Below are the code and all the weights of a small trained network. Each question names an input and a class and asks about switching units off, where a switched-off unit gives its printed mean instead of its output.

import numpy as np


def w(rows, s, z=0):
    codes = np.array(rows[::2]) - 128.0
    scale = np.full(codes.shape[1], s)
    scale[-1] = z or s
    return codes * scale


def norm(h):
    return h / np.sqrt((h * h).mean(-1, keepdims=True) + 1e-5)


def f(y):
    return y / 2 * (1 + np.tanh(0.7978845608 * (y + 0.044715 * y**3)))


def log_softmax(a):
    a = a - a.max(-1, keepdims=True)
    return a - np.log(np.exp(a).sum(-1, keepdims=True))


def net(x, mask):
    res = np.array(x, float).reshape(1, 5) / 4 @ E
    u = 0
    for l in range(4):
        y = f(norm(res) @ A[l][:, :-1].T + A[l][:, -1])
        res = res + np.where(mask[u : u + 10], y, B[l][:, -1]) @ B[l][:, :-1]
        u += 10
    return log_softmax(norm(res)[-1] @ U[:, :-1].T + U[:, -1])


A, B = {}, {}
E = w([
[162,58,209,117,145,180,119,148,170,96],'x0',
[101,95,163,143,45,141,112,101,177,189],'x1',
[78,76,138,181,214,197,87,104,57,119],'x2',
[113,138,144,142,154,142,125,170,136,113],'x3',
[119,124,108,97,86,104,1,119,175,124],'x4',
],0.0087)
A[0] = w([
[128,141,75,123,128,88,162,117,156,147,68],'0.n0',
[154,124,89,3,205,138,60,161,127,147,91],'0.n1',
[68,120,143,109,74,198,137,160,157,235,4],'0.n2',
[92,110,81,120,129,160,141,132,98,38,99],'0.n3',
[70,151,90,183,173,137,90,118,136,183,224],'0.n4',
[107,21,164,66,116,140,124,100,98,80,118],'0.n5',
[212,169,117,137,83,59,133,178,150,77,38],'0.n6',
[69,169,118,120,216,136,214,84,178,147,123],'0.n7',
[124,41,198,79,120,140,129,167,130,103,12],'0.n8',
[110,123,195,156,176,100,123,131,115,166,42],'0.n9',
],0.0073,0.0016)
B[0] = w([
[69,124,160,180,123,123,107,162,163,67,173],'0.n0',
[121,76,132,100,132,188,148,126,159,253,202],'0.n1',
[90,66,78,40,94,105,162,181,150,162,207],'0.n2',
[109,15,112,53,112,84,192,111,86,93,164],'0.n3',
[88,127,84,155,150,49,66,137,168,93,236],'0.n4',
[135,199,147,135,119,145,32,171,76,17,194],'0.n5',
[65,105,179,160,196,150,197,72,207,79,253],'0.n6',
[138,159,170,156,87,125,106,86,108,233,203],'0.n7',
[153,168,88,78,26,133,95,158,100,115,186],'0.n8',
[140,64,208,96,94,129,112,106,71,190,142],'0.n9',
],0.0067,0.0039)
A[1] = w([
[2,197,135,95,73,117,93,172,201,126,120],'1.n0',
[109,84,130,125,103,119,103,82,106,133,65],'1.n1',
[227,86,154,48,206,187,151,180,162,74,254],'1.n2',
[64,119,136,64,181,74,180,78,173,137,134],'1.n3',
[48,179,144,206,173,174,133,76,86,95,137],'1.n4',
[142,107,104,126,135,97,206,166,74,109,211],'1.n5',
[180,153,126,133,186,14,5,141,169,193,222],'1.n6',
[21,130,60,191,83,120,113,130,72,100,17],'1.n7',
[225,143,201,219,72,133,93,101,127,199,69],'1.n8',
[132,89,91,196,51,154,48,169,97,94,101],'1.n9',
],0.0063,0.00097)
B[1] = w([
[59,42,166,146,140,174,154,150,89,168,253],'1.n0',
[116,57,253,97,232,118,193,238,139,120,149],'1.n1',
[176,221,114,59,40,109,146,140,125,117,210],'1.n2',
[137,183,164,48,103,47,100,180,60,152,203],'1.n3',
[208,175,59,170,160,106,172,98,163,121,191],'1.n4',
[55,97,183,46,109,192,101,151,232,195,162],'1.n5',
[107,255,120,152,97,249,170,70,161,163,196],'1.n6',
[145,58,245,152,143,160,113,201,11,38,197],'1.n7',
[194,165,130,120,167,131,250,160,38,192,133],'1.n8',
[144,89,157,83,167,97,193,94,123,178,190],'1.n9',
],0.0051,0.0055)
A[2] = w([
[65,183,108,122,65,93,162,136,166,152,209],'2.n0',
[178,116,205,142,56,136,95,155,185,95,123],'2.n1',
[202,117,122,101,81,141,132,105,47,110,145],'2.n2',
[209,214,19,38,254,119,147,150,159,99,140],'2.n3',
[159,136,144,153,87,156,231,68,74,157,173],'2.n4',
[146,126,103,67,162,163,182,122,108,204,248],'2.n5',
[57,176,102,152,141,145,210,149,91,138,91],'2.n6',
[169,91,234,152,192,186,29,62,78,115,75],'2.n7',
[112,136,139,145,155,169,66,121,197,160,132],'2.n8',
[85,94,126,66,141,121,55,88,184,125,101],'2.n9',
],0.0066,0.0016)
B[2] = w([
[142,130,125,121,171,113,78,154,117,115,253],'2.n0',
[145,148,117,149,105,118,116,141,86,84,199],'2.n1',
[135,122,110,166,100,107,115,152,162,111,156],'2.n2',
[109,9,114,130,65,147,118,147,139,133,207],'2.n3',
[144,131,83,110,152,150,117,116,158,108,191],'2.n4',
[135,98,112,71,119,161,108,117,140,179,193],'2.n5',
[135,163,132,129,76,165,117,89,90,118,201],'2.n6',
[151,116,114,162,142,101,148,115,163,95,231],'2.n7',
[182,170,101,130,131,137,128,78,117,144,158],'2.n8',
[143,151,115,85,157,143,144,155,143,158,195],'2.n9',
],0.012,0.0051)
A[3] = w([
[203,121,99,147,138,162,71,148,188,51,177],'3.n0',
[23,195,80,189,84,64,112,104,30,114,110],'3.n1',
[188,206,23,142,159,166,20,185,206,197,190],'3.n2',
[169,134,142,109,119,224,197,130,143,112,218],'3.n3',
[101,1,207,120,64,86,147,119,222,217,135],'3.n4',
[15,112,54,177,106,178,112,74,126,168,6],'3.n5',
[141,228,197,42,87,53,190,173,196,94,64],'3.n6',
[196,76,106,147,97,135,116,102,119,44,245],'3.n7',
[129,16,63,162,148,189,181,92,79,90,245],'3.n8',
[132,207,86,130,56,70,64,154,39,103,149],'3.n9',
],0.0057,0.0015)
B[3] = w([
[116,158,76,180,133,111,184,103,111,144,206],'3.n0',
[217,143,130,124,95,132,115,159,143,118,194],'3.n1',
[143,133,160,119,140,176,196,90,117,148,227],'3.n2',
[127,182,122,112,138,183,95,138,100,174,185],'3.n3',
[99,83,98,108,130,103,138,121,99,110,251],'3.n4',
[148,158,127,154,91,119,182,164,124,117,181],'3.n5',
[104,107,124,220,209,94,87,73,118,133,253],'3.n6',
[118,165,156,147,119,100,136,190,94,146,211],'3.n7',
[96,130,156,100,111,92,95,107,190,124,247],'3.n8',
[153,144,130,151,107,131,169,198,80,10,188],'3.n9',
],0.011,0.0045)
U = w([
[172,190,129,139,80,145,128,202,74,74,200],'0',
[56,46,113,40,117,124,124,164,113,149,254],'1',
[104,139,151,179,246,69,115,94,149,103,17],'2',
[148,201,117,72,166,211,152,70,127,201,50],'3',
],0.013,0.00074)

Each question gives the input, the list of numbers given to net, and the class t.
The units are the neurons (one row each of A and B). Each row of codes is followed by its name. A weight is (code - 128) times the scale printed after its matrix; where a second scale follows, it is the last column's (A, B and U).
mask holds one flag per neuron, layer by layer. A switched-off neuron (its flag False) gives its mean, the last column of its row in B, instead of its output. The means were averaged over made-up inputs and are rounded, as every weight is.
A unit's drop is (log p(t) with every unit on - log p(t) with that unit switched off) / (log p(t) with every unit on - log p(t) with every unit switched off).
The circuit of an input: a set's keep is (log p(t) with only the set's units on - log p(t) with every unit switched off) / (log p(t) with every unit on - log p(t) with every unit switched off). Starting from the 12 units with the biggest drops (on a tie, the unit counted first), units are removed one at a time, each time the one whose removal leaves the highest keep (on an exact tie, the one counted first), for as long as the keep stays at least 0.8.
circuit, biggest first: the units of the circuit, biggest drop first
unit that matters most: the unit with the biggest drop
k most important neurons: the k neurons with the biggest drops, biggest first
k most important neurons of layer l: the k neurons of layer l with the biggest drops, biggest first
drop of u: that unit's drop, to one decimal
input [3,-8,5,1,4], class 1: most important neuron : (2.n3)
input [5,0,-1,-5,-6], class 3: 4 most important neurons : (1.n8 2.n4 0.n7 2.n5)
input [0,-1,-3,-4,-3], class 2: 2 most important neurons : (0.n6 0.n0)
input [5,5,4,2,5], class 0: 3 most important neurons of layer 2 : (2.n1 2.n3 2.n8)
input [3,-6,-7,-2,-2], class 2: 2 most important neurons : (3.n6 0.n6)
input [6,3,-8,-4,4], class 2: circuit, biggest first : (3.n6 2.n3)
input [7,2,-8,3,7], class 2: 3 most important neurons : (3.n6 0.n6 2.n3)
input [-8,4,8,-4,-5], class 0: circuit, biggest first : (3.n1 3.n5)
input [2,-5,-6,-7,-6], class 2: 3 most important neurons : (3.n6 0.n6 0.n0)
input [2,7,3,-8,8], class 3: 3 most important neurons : (1.n6 2.n8 2.n9)
input [-1,-3,-5,4,6], class 3: 2 most important neurons : (0.n1 3.n2)
input [7,-8,3,3,2], class 1: circuit, biggest first : (2.n3 1.n7)
input [8,7,7,1,3], class 0: 2 most important neurons : (0.n5 0.n8)
input [6,5,8,-3,2], class 2: unit that matters most : 2.n7
input [8,8,4,-6,0], class 0: circuit, biggest first : (0.n5 2.n1)
input [7,-4,5,-7,-8], class 3: 3 most important neurons of layer 1 : (1.n7 1.n5 1.n3)
input [-8,3,7,1,-7], class 0: 2 most important neurons : (0.n4 2.n6)
input [-2,-3,-3,8,0], class 1: 3 most important neurons : (2.n3 0.n6 1.n4)
input [-7,-8,-8,-2,5], class 1: 2 most important neurons of layer 0 : (0.n6 0.n7)
input [3,-4,-7,-3,-4], class 2: unit that matters most : 3.n6
input [6,-1,-1,-4,-7], class 3: 2 most important neurons of layer 1 : (1.n8 1.n7)
input [-4,-5,5,2,-7], class 3: 2 most important neurons : (0.n7 2.n6)
input [0,-6,-1,7,-1], class 1: drop of 2.n3 : 0.2
input [5,-5,-7,-4,-5], class 2: drop of 3.n6 : 1.7
